Below is a small trained network, with its code and all its weights. Each question gives an input and a class and asks what happens when units are switched off, that is, made to give their printed mean instead of their output.

import numpy as np


def w(rows, s, z=0):
    codes = np.array(rows[::2]) - 128.0
    scale = np.full(codes.shape[1], s)
    scale[-1] = z or s
    return codes * scale


def norm(h):
    return h / np.sqrt((h * h).mean(-1, keepdims=True) + 1e-5)


def f(y):
    return np.maximum(y, 0)


def log_softmax(a):
    a = a - a.max(-1, keepdims=True)
    return a - np.log(np.exp(a).sum(-1, keepdims=True))


def net(x, mask):
    res = np.array(x, float).reshape(1, 8) / 4 @ E
    u = 0
    for l in range(2):
        y = f(norm(res) @ A[l][:, :-1].T + A[l][:, -1])
        res = res + np.where(mask[u : u + 6], y, B[l][:, -1]) @ B[l][:, :-1]
        u += 6
    return log_softmax(norm(res)[-1] @ U[:, :-1].T + U[:, -1])


A, B = {}, {}
E = w([
[160,121,55,164,161],'x0',
[130,129,125,127,128],'x1',
[3,71,110,126,152],'x2',
[130,129,128,129,127],'x3',
[157,73,99,60,86],'x4',
[128,124,125,127,129],'x5',
[133,82,150,226,49],'x6',
[127,126,127,124,128],'x7',
],0.0039)
A[0] = w([
[116,110,128,120,145,22],'L0N1',
[152,124,52,173,140,7],'L0N2',
[98,111,106,127,110,50],'L0N3',
[170,108,84,194,226,141],'L0N4',
[136,146,18,168,128,18],'L0N5',
[188,1,82,23,67,130],'L0N6',
],0.0058,0.0019)
B[0] = w([
[143,121,146,172,131,130],'L0N1',
[100,127,84,91,49,160],'L0N2',
[79,108,141,123,152,144],'L0N3',
[68,197,27,101,44,209],'L0N4',
[123,91,154,63,95,169],'L0N5',
[73,253,104,254,159,255],'L0N6',
],0.0053,0.0034)
A[1] = w([
[111,174,94,131,199,223],'L1N1',
[254,165,146,116,100,98],'L1N2',
[159,9,113,246,51,109],'L1N3',
[144,137,82,71,209,7],'L1N4',
[95,173,239,113,93,177],'L1N5',
[65,74,122,132,172,115],'L1N6',
],0.0084,0.0018)
B[1] = w([
[152,121,215,155,83,253],'L1N1',
[46,2,88,173,199,221],'L1N2',
[149,163,207,17,163,246],'L1N3',
[143,103,220,76,84,181],'L1N4',
[146,168,34,116,85,240],'L1N5',
[233,79,63,196,175,197],'L1N6',
],0.0067,0.0047)
U = w([
[166,115,254,44,138,123],'0',
[142,17,98,170,190,129],'1',
[134,183,140,175,115,253],'2',
[131,166,44,84,75,12],'3',
],0.0095,0.0021)

Each question gives the input, the list of numbers given to net, and the class t.
The units are the neurons (one row each of A and B). Each row of codes is followed by its name. A weight is (code - 128) times the scale printed after its matrix; where a second scale follows, it is the last column's (A, B and U).
mask holds one flag per neuron, layer by layer. A switched-off neuron (its flag False) gives its mean, the last column of its row in B, instead of its output. The means were averaged over made-up inputs and are rounded, as every weight is.
A unit's drop is (log p(t) with every unit on - log p(t) with that unit switched off) / (log p(t) with every unit on - log p(t) with every unit switched off).
The circuit of an input: a set's keep is (log p(t) with only the set's units on - log p(t) with every unit switched off) / (log p(t) with every unit on - log p(t) with every unit switched off). Starting from all 12 units, units are removed one at a time, each time the one whose removal leaves the highest keep (on an exact tie, the one counted first), for as long as the keep stays at least 0.8.
units of the circuit, in order: the units of the circuit, biggest drop first
most important unit: the unit with the biggest drop
top k neurons: the k neurons with the biggest drops, biggest first
k most important neurons of layer l: the k neurons of layer l with the biggest drops, biggest first
drop of u: that unit's drop, to one decimal
input [1,-7,1,2,1,5,-4,-6], class 0: most important unit : L1N4
input [3,3,4,1,1,8,-4,-2], class 0: 2 most important neurons of layer 1 : L1N4, L1N1
input [8,0,-4,2,4,6,6,1], class 3: top 3 neurons : L0N4, L1N1, L0N6
input [-6,-8,-8,-2,8,1,2,-2], class 1: top 2 neurons : L1N2, L0N4
input [-1,-3,-5,6,8,-3,-4,0], class 2: top 2 neurons : L0N6, L1N3
input [-3,-7,6,0,7,-8,3,-8], class 2: 2 most important neurons of layer 1 : L1N2, L1N3
input [3,-7,-8,-2,2,0,-5,-4], class 1: top 2 neurons : L1N2, L1N3
input [-2,2,5,-1,8,0,-3,-7], class 2: top 2 neurons : L0N6, L1N2
input [-2,4,-6,1,-5,1,-3,7], class 1: units of the circuit, in order : L1N2, L0N6
input [-6,-8,1,-3,-3,7,0,7], class 3: top 2 neurons : L1N5, L0N6
input [3,-1,5,7,0,0,-8,-2], class 0: top 2 neurons : L1N4, L1N2
input [8,-7,-8,-7,8,5,-3,-7], class 1: top 2 neurons : L1N2, L1N5
input [-8,-4,6,-7,-3,0,8,6], class 0: units of the circuit, in order : L1N3, L0N6
input [8,-8,-2,0,0,-1,1,2], class 3: most important unit : L0N4
input [-8,-1,5,4,7,2,-4,2], class 3: top 2 neurons : L1N5, L1N2
input [-5,-7,7,-5,-2,5,-3,-8], class 1: top 3 neurons : L1N6, L0N6, L0N4
input [7,-2,-1,3,-4,-6,7,-8], class 0: 2 most important neurons of layer 0 : L0N6, L0N5
input [-1,7,5,7,-5,3,6,-6], class 0: top 3 neurons : L1N3, L0N6, L1N2
input [1,3,-8,-5,2,5,-6,5], class 1: top 2 neurons : L1N2, L1N3
input [-7,-5,-4,-2,-2,8,-6,-6], class 3: top 2 neurons : L1N5, L1N3
input [8,4,4,-8,-2,-8,1,7], class 3: top 2 neurons : L0N4, L1N2
input [-6,-2,8,-4,4,-1,-4,8], class 1: most important unit : L1N6
input [-6,0,-8,3,-5,6,-6,8], class 1: 2 most important neurons of layer 1 : L1N2, L1N3
input [-4,-6,3,-1,8,-8,-7,-4], class 2: 2 most important neurons of layer 0 : L0N6, L0N5
input [6,0,-8,-3,8,7,4,-2], class 1: 2 most important neurons of layer 1 : L1N2, L1N5
input [0,6,-1,1,-4,-2,6,-6], class 0: drop of L0N6 : 0.2
input [-7,-8,3,-5,3,2,2,-7], class 3: most important neuron of layer 1 : L1N5
